Here is a tiny trained network, its code and every weight. The questions are about switching its units off for an input and a target symbol, where a switched-off unit gives its printed mean instead of its output.

import numpy as np


def w(rows, s, z=0):
    codes = np.array(rows[::2]) - 128.0
    scale = np.full(codes.shape[1], s)
    scale[-1] = z or s
    return codes * scale


def f(y):
    return np.maximum(y, 0)


def softmax(a):
    e = np.exp(a - a.max(-1, keepdims=True))
    return e / e.sum(-1, keepdims=True)


def log_softmax(a):
    a = a - a.max(-1, keepdims=True)
    return a - np.log(np.exp(a).sum(-1, keepdims=True))


def net(x, mask):
    ids = ['βγδεζηθλμξπστφψω'.index(c) for c in x.split()]
    T = len(ids)
    res = E[ids] + P[:T]
    u = 0
    for l in range(2):
        r = res
        for j in range(2):
            rows = slice(4 * j, 4 * j + 4)
            q, k, v = (r @ M[l][rows].T for M in (Q, K, V))
            z = softmax(np.where(np.tri(T) > 0, q @ k.T / 4**0.5, -1e9)) @ v
            o = O[l][rows]
            res = res + np.where(mask[u + j], z, o[:, -1]) @ o[:, :-1]
        u += 2
        y = f(res @ A[l][:, :-1].T + A[l][:, -1])
        res = res + np.where(mask[u : u + 8], y, B[l][:, -1]) @ B[l][:, :-1]
        u += 8
    return log_softmax(res[-1] @ U[:, :-1].T + U[:, -1])


Q, K, V, O, A, B = {}, {}, {}, {}, {}, {}
E = w([
[158,118,68,162,83,73,191,64,149,75,125],'β',
[91,15,75,175,51,119,146,86,179,100,125],'γ',
[134,115,68,151,106,156,114,127,86,113,135],'δ',
[171,157,130,175,145,207,249,240,130,124,101],'ε',
[150,70,201,178,87,59,166,112,78,173,163],'ζ',
[38,116,21,81,138,166,78,145,185,64,119],'η',
[108,96,167,47,119,147,68,169,227,135,182],'θ',
[124,136,81,129,90,88,39,94,151,7,105],'λ',
[111,74,122,124,155,180,107,136,89,67,82],'μ',
[91,158,203,173,122,152,138,180,60,112,152],'ξ',
[96,67,117,146,125,88,210,122,123,159,85],'π',
[157,147,194,91,102,83,144,156,173,80,169],'σ',
[166,147,190,200,209,65,173,5,93,66,87],'τ',
[227,236,93,142,114,43,120,64,132,120,135],'φ',
[138,185,142,92,156,142,140,165,71,154,111],'ψ',
[160,85,72,59,153,109,90,122,143,167,38],'ω',
],0.018)
P = w([
[224,113,2,124,163,198,73,159,129,195,204],'0',
[137,72,62,147,112,35,136,140,133,91,197],'1',
[128,80,89,154,161,17,121,136,137,78,183],'2',
[124,94,133,130,203,35,83,147,122,81,148],'3',
[109,86,136,134,222,20,65,168,98,80,139],'4',
[99,56,166,137,211,29,62,209,65,100,135],'5',
],0.0097)
Q[0] = w([
[149,174,158,137,95,155,81,80,62,207,143],'0.h0',
[120,107,113,229,214,131,116,186,138,107,117],'0.h0',
[126,119,97,90,126,172,153,72,92,126,108],'0.h0',
[192,24,92,144,191,91,46,176,46,64,195],'0.h0',
[149,115,103,102,22,165,161,40,143,126,84],'0.h1',
[152,206,144,67,206,147,153,75,102,173,127],'0.h1',
[73,76,132,80,140,61,105,196,88,88,124],'0.h1',
[254,159,139,139,107,79,152,138,91,119,147],'0.h1',
],0.0073)
K[0] = w([
[106,113,113,127,98,119,133,58,81,123,122],'0.h0',
[166,146,204,124,140,179,208,164,192,157,151],'0.h0',
[88,141,210,120,78,138,84,91,157,152,106],'0.h0',
[221,108,59,198,160,200,174,203,167,101,84],'0.h0',
[148,102,120,167,73,182,117,120,145,129,125],'0.h1',
[194,170,124,155,98,152,198,118,89,110,143],'0.h1',
[113,155,192,125,254,91,148,180,128,110,104],'0.h1',
[195,222,63,122,127,91,128,116,171,135,108],'0.h1',
],0.008)
V[0] = w([
[127,107,121,69,149,83,46,145,107,157,255],'0.h0',
[115,110,225,87,166,213,186,192,166,82,104],'0.h0',
[143,102,79,194,123,177,149,57,102,151,66],'0.h0',
[185,201,161,155,158,127,178,174,114,162,197],'0.h0',
[69,127,146,212,84,145,120,176,122,70,157],'0.h1',
[145,117,174,102,183,103,237,159,142,65,200],'0.h1',
[120,101,129,226,132,133,149,131,42,222,161],'0.h1',
[128,230,115,139,80,70,117,142,137,174,151],'0.h1',
],0.0064)
O[0] = w([
[89,118,147,196,161,76,44,144,120,212,182,204],'0.h0',
[254,98,218,83,51,177,189,141,123,205,144,3],'0.h0',
[179,64,158,115,145,98,177,151,176,68,157,194],'0.h0',
[191,120,88,77,103,47,72,181,119,101,155,145],'0.h0',
[157,139,168,154,59,149,133,76,101,156,110,132],'0.h1',
[58,61,210,133,103,112,136,163,167,98,166,184],'0.h1',
[147,137,186,122,153,86,140,6,159,97,166,91],'0.h1',
[119,156,122,144,145,124,87,154,42,79,59,93],'0.h1',
],0.0085,0.0057)
A[0] = w([
[44,108,145,140,34,137,123,107,187,132,103,99],'0.n0',
[95,51,210,197,121,104,86,135,4,126,144,50],'0.n1',
[203,130,213,113,36,91,105,93,160,154,175,59],'0.n2',
[101,126,124,148,196,163,167,208,176,130,115,254],'0.n3',
[121,156,18,209,177,142,64,148,128,166,114,32],'0.n4',
[140,213,148,108,131,112,164,219,224,146,84,138],'0.n5',
[197,44,116,190,111,253,8,89,194,105,205,94],'0.n6',
[83,124,97,212,109,195,74,135,47,60,76,175],'0.n7',
],0.0051,0.0027)
B[0] = w([
[160,238,121,100,180,101,74,148,101,94,81,170],'0.n0',
[149,181,12,88,102,127,122,144,183,50,107,228],'0.n1',
[84,118,138,168,107,150,130,94,72,86,108,166],'0.n2',
[197,49,59,120,89,78,100,21,103,129,177,214],'0.n3',
[159,83,255,104,117,177,175,227,160,50,228,253],'0.n4',
[56,105,103,156,125,118,58,105,95,129,125,150],'0.n5',
[103,221,159,150,143,119,229,133,71,142,214,203],'0.n6',
[67,157,168,94,105,53,144,97,192,238,192,224],'0.n7',
],0.0065,0.0076)
Q[1] = w([
[106,100,104,203,219,71,57,140,98,97,239],'1.h0',
[131,122,104,82,130,45,157,208,76,78,194],'1.h0',
[230,135,166,148,96,164,127,121,63,87,164],'1.h0',
[92,99,132,177,123,71,188,114,153,120,212],'1.h0',
[105,165,133,197,195,169,53,91,169,231,116],'1.h1',
[178,105,126,129,24,168,82,113,101,150,98],'1.h1',
[233,179,162,21,2,232,139,101,143,124,45],'1.h1',
[91,151,120,132,134,195,131,142,172,132,82],'1.h1',
],0.0072)
K[1] = w([
[254,165,110,173,154,200,125,113,132,127,199],'1.h0',
[253,51,188,81,78,128,165,134,54,147,158],'1.h0',
[99,158,183,73,80,196,125,215,123,93,40],'1.h0',
[162,143,137,132,105,168,106,143,142,132,139],'1.h0',
[88,170,63,130,41,130,170,116,123,104,211],'1.h1',
[67,114,247,187,109,110,100,189,47,157,114],'1.h1',
[33,99,170,113,121,84,115,155,144,103,6],'1.h1',
[89,63,161,192,112,101,164,139,184,110,162],'1.h1',
],0.0077)
V[1] = w([
[101,123,94,133,166,61,179,13,133,129,144],'1.h0',
[118,161,123,142,120,105,109,92,127,111,65],'1.h0',
[91,138,78,123,95,74,96,146,127,194,136],'1.h0',
[111,88,113,75,180,133,136,183,212,57,125],'1.h0',
[105,81,124,169,107,189,197,104,205,233,109],'1.h1',
[202,139,117,112,231,138,150,113,92,154,136],'1.h1',
[99,34,142,42,170,93,85,101,129,190,119],'1.h1',
[114,205,226,162,150,102,139,95,117,119,157],'1.h1',
],0.011)
O[1] = w([
[222,118,103,161,167,232,170,134,28,71,153,193],'1.h0',
[130,225,74,151,166,136,142,127,75,169,201,7],'1.h0',
[115,174,96,181,141,185,35,143,252,50,107,118],'1.h0',
[81,71,198,136,235,141,134,134,99,153,137,211],'1.h0',
[98,85,111,69,137,109,89,69,83,2,157,42],'1.h1',
[252,155,194,21,137,106,166,58,205,189,198,185],'1.h1',
[228,116,226,150,68,155,14,199,71,136,193,97],'1.h1',
[125,173,188,80,163,213,188,204,213,58,48,157],'1.h1',
],0.0082,0.019)
A[1] = w([
[68,102,123,176,235,174,163,102,76,143,125,140],'1.n0',
[167,40,124,89,45,105,63,95,2,123,185,67],'1.n1',
[109,108,202,137,78,58,169,166,108,187,102,5],'1.n2',
[106,139,142,59,167,52,182,115,160,120,69,147],'1.n3',
[168,185,110,225,139,56,119,213,137,164,134,177],'1.n4',
[120,164,233,118,103,138,133,121,192,189,108,23],'1.n5',
[242,73,146,53,96,87,172,66,71,115,169,181],'1.n6',
[74,175,126,125,92,48,102,121,198,198,135,188],'1.n7',
],0.007,0.003)
B[1] = w([
[149,183,77,131,74,93,64,254,133,150,147,209],'1.n0',
[127,243,65,206,143,107,190,134,199,141,125,181],'1.n1',
[106,126,159,148,237,146,125,99,142,11,184,205],'1.n2',
[153,141,131,138,67,185,132,97,111,130,230,214],'1.n3',
[93,49,113,146,109,205,149,50,92,200,91,187],'1.n4',
[161,175,83,97,186,56,115,98,88,28,130,213],'1.n5',
[22,198,161,111,88,142,53,133,111,155,83,251],'1.n6',
[197,122,90,69,130,177,110,146,21,203,60,222],'1.n7',
],0.0065,0.027)
U = w([
[182,88,103,179,70,24,141,239,125,101,158,190],'β',
[78,126,77,104,128,167,153,127,54,6,124,117],'γ',
[181,131,177,96,133,69,212,164,220,41,140,118],'δ',
[114,127,159,161,106,102,144,138,129,80,88,141],'ε',
[184,101,170,213,91,233,89,125,168,66,111,156],'ζ',
[81,13,220,184,91,175,88,124,118,87,150,206],'η',
[187,142,156,117,75,114,64,174,178,49,94,125],'θ',
[54,191,169,163,124,65,161,220,221,63,2,95],'λ',
[51,160,147,75,63,131,127,89,151,114,123,115],'μ',
[160,179,54,103,76,67,169,168,181,117,76,133],'ξ',
[157,198,111,201,84,139,56,131,154,81,144,111],'π',
[100,103,108,145,85,165,73,117,101,125,65,164],'σ',
[145,132,232,116,85,142,128,193,70,94,107,157],'τ',
[70,144,101,120,214,169,130,110,153,101,108,1],'φ',
[188,84,99,99,119,129,98,77,83,111,178,141],'ψ',
[79,147,147,126,152,61,112,126,157,111,155,74],'ω',
],0.0039,0.0061)

Each question gives the input, a string of symbols that net reads in full, and the target symbol t.
The units are the heads (4 rows each of Q, K, V and O) and the neurons (one row each of A and B). Each row of codes is followed by its name. A weight is (code - 128) times the scale printed after its matrix; where a second scale follows, it is the last column's (O, A, B and U).
mask holds one flag per unit, layer by layer, with each layer's heads first. A switched-off unit (its flag False) gives its mean, the last column of its rows in O or B, instead of its output. The means were averaged over made-up inputs and are rounded, as every weight is.
A unit's drop is (log p(t) with every unit on - log p(t) with that unit switched off) / (log p(t) with every unit on - log p(t) with every unit switched off).
The circuit of an input: a set's keep is (log p(t) with only the set's units on - log p(t) with every unit switched off) / (log p(t) with every unit on - log p(t) with every unit switched off). Starting from the 12 units with the biggest drops (on a tie, the unit counted first), units are removed one at a time, each time the one whose removal leaves the highest keep (on an exact tie, the one counted first), for as long as the keep stays at least 0.8.
units of the circuit, in order: the units of the circuit, biggest drop first
unit that matters most: the unit with the biggest drop
top k neurons: the k neurons with the biggest drops, biggest first
k most important neurons of layer l: the k neurons of layer l with the biggest drops, biggest first
which heads matter: for each layer, one digit per head in row order, 1 if its drop is at least 0.15 and else 0, layers parted by /
input ε φ τ ω, target π: which heads matter	10 / 01
input γ ψ σ γ, target γ: which heads matter	11 / 11
input β τ π γ, target β: which heads matter	10 / 11
input η θ γ, target η: units of the circuit, in order	(1.h0; 1.h1)
input δ γ ζ γ ψ, target δ: which heads matter	11 / 01
input ε γ η, target ξ: units of the circuit, in order	(1.n1; 0.h0; 1.h1; 0.n4)
input π λ ζ, target π: units of the circuit, in order	(1.h1; 1.n1; 1.h0)
input δ ω λ, target δ: unit that matters most	0.h1
input ζ η δ, target ζ: units of the circuit, in order	(0.h1; 1.h0; 0.h0; 1.h1)
input θ τ ε, target δ: 2 most important neurons of layer 0	(0.n6; 0.n3)
input γ μ δ π ζ β, target γ: units of the circuit, in order	(1.h1; 0.h0)
input η δ γ γ, target η: units of the circuit, in order	(0.n4; 1.h0; 1.h1; 0.n3)
input φ β τ, target φ: 2 most important neurons of layer 1	(1.n4; 1.n2)
input β η ψ ω, target β: 2 most important neurons of layer 1	(1.n0; 1.n6)
input η δ ω, target η: unit that matters most	0.n4
input θ γ ψ ζ δ, target θ: 2 most important neurons of layer 0	(0.n6; 0.n1)
input δ ξ π σ φ θ, target δ: top 2 neurons	(0.n6; 1.n6)
input η ψ τ, target η: which heads matter	01 / 11
input σ τ δ η μ, target σ: 2 most important neurons of layer 1	(1.n7; 1.n4)
input γ π ε τ λ η, target δ: unit that matters most	0.h0
input δ ε π γ π σ, target η: which heads matter	11 / 01
input τ γ η, target τ: which heads matter	01 / 11
input ξ δ η δ, target ξ: which heads matter	11 / 11
input η ζ λ σ, target η: top 3 neurons	(0.n4; 0.n3; 0.n6)
input ψ λ γ θ λ, target ψ: top 2 neurons	(1.n7; 0.n7)
input γ β β ζ ζ ξ, target γ: top 2 neurons	(0.n6; 0.n1)
input μ δ η γ φ, target μ: 2 most important neurons of layer 0	(0.n6; 0.n7)
input ψ μ β γ δ π, target ψ: unit that matters most	1.n7
input β β η β, target β: 2 most important neurons of layer 1	(1.n0; 1.n6)
